Below is a small trained network, with its code and all its weights. Each question gives an input and a class and asks what happens when units are switched off, that is, made to give their printed mean instead of their output.

import numpy as np


def w(rows, s, z=0):
    codes = np.array(rows[::2]) - 128.0
    scale = np.full(codes.shape[1], s)
    scale[-1] = z or s
    return codes * scale


def f(y):
    return y / 2 * (1 + np.tanh(0.7978845608 * (y + 0.044715 * y**3)))


def log_softmax(a):
    a = a - a.max(-1, keepdims=True)
    return a - np.log(np.exp(a).sum(-1, keepdims=True))


def net(x, mask):
    res = np.array(x, float).reshape(1, 7) / 4 @ E
    y = f(res @ A[0][:, :-1].T + A[0][:, -1])
    res = res + np.where(mask, y, B[0][:, -1]) @ B[0][:, :-1]
    return log_softmax(res[-1] @ U[:, :-1].T + U[:, -1])


A, B = {}, {}
E = w([
[116,144,98,127,127,121,150,144,246,159,206],'x0',
[105,130,116,137,101,111,129,137,143,128,77],'x1',
[143,107,102,145,158,164,114,142,113,111,161],'x2',
[189,121,93,176,191,117,209,94,154,136,94],'x3',
[120,151,105,104,122,152,147,124,124,150,129],'x4',
[140,68,96,74,84,64,165,105,95,94,152],'x5',
[111,82,116,155,162,137,136,162,154,83,101],'x6',
],0.012)
A[0] = w([
[111,136,94,153,101,109,143,150,226,154,207,30],'neuron 1',
[76,143,153,114,114,134,84,184,114,133,156,2],'neuron 2',
[158,151,117,185,159,94,197,133,100,165,108,39],'neuron 3',
[74,168,111,80,144,94,86,255,110,124,163,85],'neuron 4',
[167,139,78,157,169,110,149,92,156,146,113,52],'neuron 5',
[131,120,134,78,114,135,170,141,123,75,164,123],'neuron 6',
[114,214,206,211,181,220,46,141,180,195,97,125],'neuron 7',
],0.0093,0.0026)
B[0] = w([
[133,135,151,56,117,254,123,220,14,136,102,200],'neuron 1',
[129,243,122,143,192,68,65,109,137,170,142,164],'neuron 2',
[92,141,89,127,195,99,113,129,84,205,167,161],'neuron 3',
[111,198,76,203,96,93,124,87,155,178,192,173],'neuron 4',
[83,98,131,184,165,54,106,101,225,185,146,166],'neuron 5',
[70,86,97,80,103,181,123,90,232,44,140,148],'neuron 6',
[161,164,110,153,51,199,142,97,134,138,109,247],'neuron 7',
],0.011,0.016)
U = w([
[18,105,162,182,160,31,94,60,168,189,144,1],'0',
[133,95,218,116,114,98,169,183,2,110,55,161],'1',
[169,76,136,152,17,82,229,50,176,89,105,245],'2',
],0.0067,0.0026)

Each question gives the input, the list of numbers given to net, and the class t.
The units are the neurons (one row each of A and B). Each row of codes is followed by its name. A weight is (code - 128) times the scale printed after its matrix; where a second scale follows, it is the last column's (A, B and U).
mask holds one flag per neuron, in row order. A switched-off neuron (its flag False) gives its mean, the last column of its row in B, instead of its output. The means were averaged over made-up inputs and are rounded, as every weight is.
A unit's drop is (log p(t) with every unit on - log p(t) with that unit switched off) / (log p(t) with every unit on - log p(t) with every unit switched off).
The circuit of an input: a set's keep is (log p(t) with only the set's units on - log p(t) with every unit switched off) / (log p(t) with every unit on - log p(t) with every unit switched off). Starting from all 7 units, units are removed one at a time, each time the one whose removal leaves the highest keep (on an exact tie, the one counted first), for as long as the keep stays at least 0.8.
circuit, biggest first: the units of the circuit, biggest drop first
most important unit: the unit with the biggest drop
top k neurons: the k neurons with the biggest drops, biggest first
drop when u is switched off: that unit's drop, to one decimal
input [3,4,3,-3,8,-6,6], class 2: top 2 neurons : neuron 7; neuron 4
input [6,-1,-7,8,-5,2,3], class 0: most important unit : neuron 5
input [-3,-7,6,-3,-2,3,-3], class 0: top 3 neurons : neuron 1; neuron 7; neuron 6
input [-8,-8,5,8,-2,3,1], class 0: circuit, biggest first : neuron 1; neuron 3
input [-1,8,-6,-3,7,-4,7], class 2: circuit, biggest first : neuron 7; neuron 3
input [5,7,4,-3,-2,2,-8], class 1: top 2 neurons : neuron 1; neuron 5
input [-4,-6,-1,-2,-8,-8,-6], class 2: top 2 neurons : neuron 7; neuron 1
input [-1,-3,-8,1,3,-5,5], class 2: top 2 neurons : neuron 1; neuron 7
input [1,0,-1,-6,-1,4,-1], class 0: top 2 neurons : neuron 7; neuron 2
input [5,-2,7,-3,-5,-6,6], class 2: top 3 neurons : neuron 7; neuron 4; neuron 3
input [8,8,2,5,-2,-6,-7], class 1: top 2 neurons : neuron 1; neuron 4
input [4,-5,7,-2,3,-4,-3], class 1: top 3 neurons : neuron 1; neuron 5; neuron 6
input [8,-6,7,6,4,4,-2], class 1: top 2 neurons : neuron 1; neuron 4
input [-1,-4,-3,-7,0,5,0], class 0: most important unit : neuron 7
input [-8,5,8,8,-6,0,-5], class 0: top 3 neurons : neuron 1; neuron 5; neuron 3
input [4,-2,7,6,6,6,-6], class 0: top 2 neurons : neuron 5; neuron 7
input [4,7,5,-4,-1,-5,0], class 2: top 4 neurons : neuron 7; neuron 4; neuron 3; neuron 5
input [1,-3,2,4,7,-7,-1], class 2: drop when neuron 7 is switched off : 2.1
input [-5,-6,2,7,-1,2,-3], class 0: drop when neuron 1 is switched off : 0.2
input [0,-5,8,1,-3,-7,1], class 2: drop when neuron 3 is switched off : 0.0
input [8,-2,-4,1,7,3,-3], class 1: most important unit : neuron 1
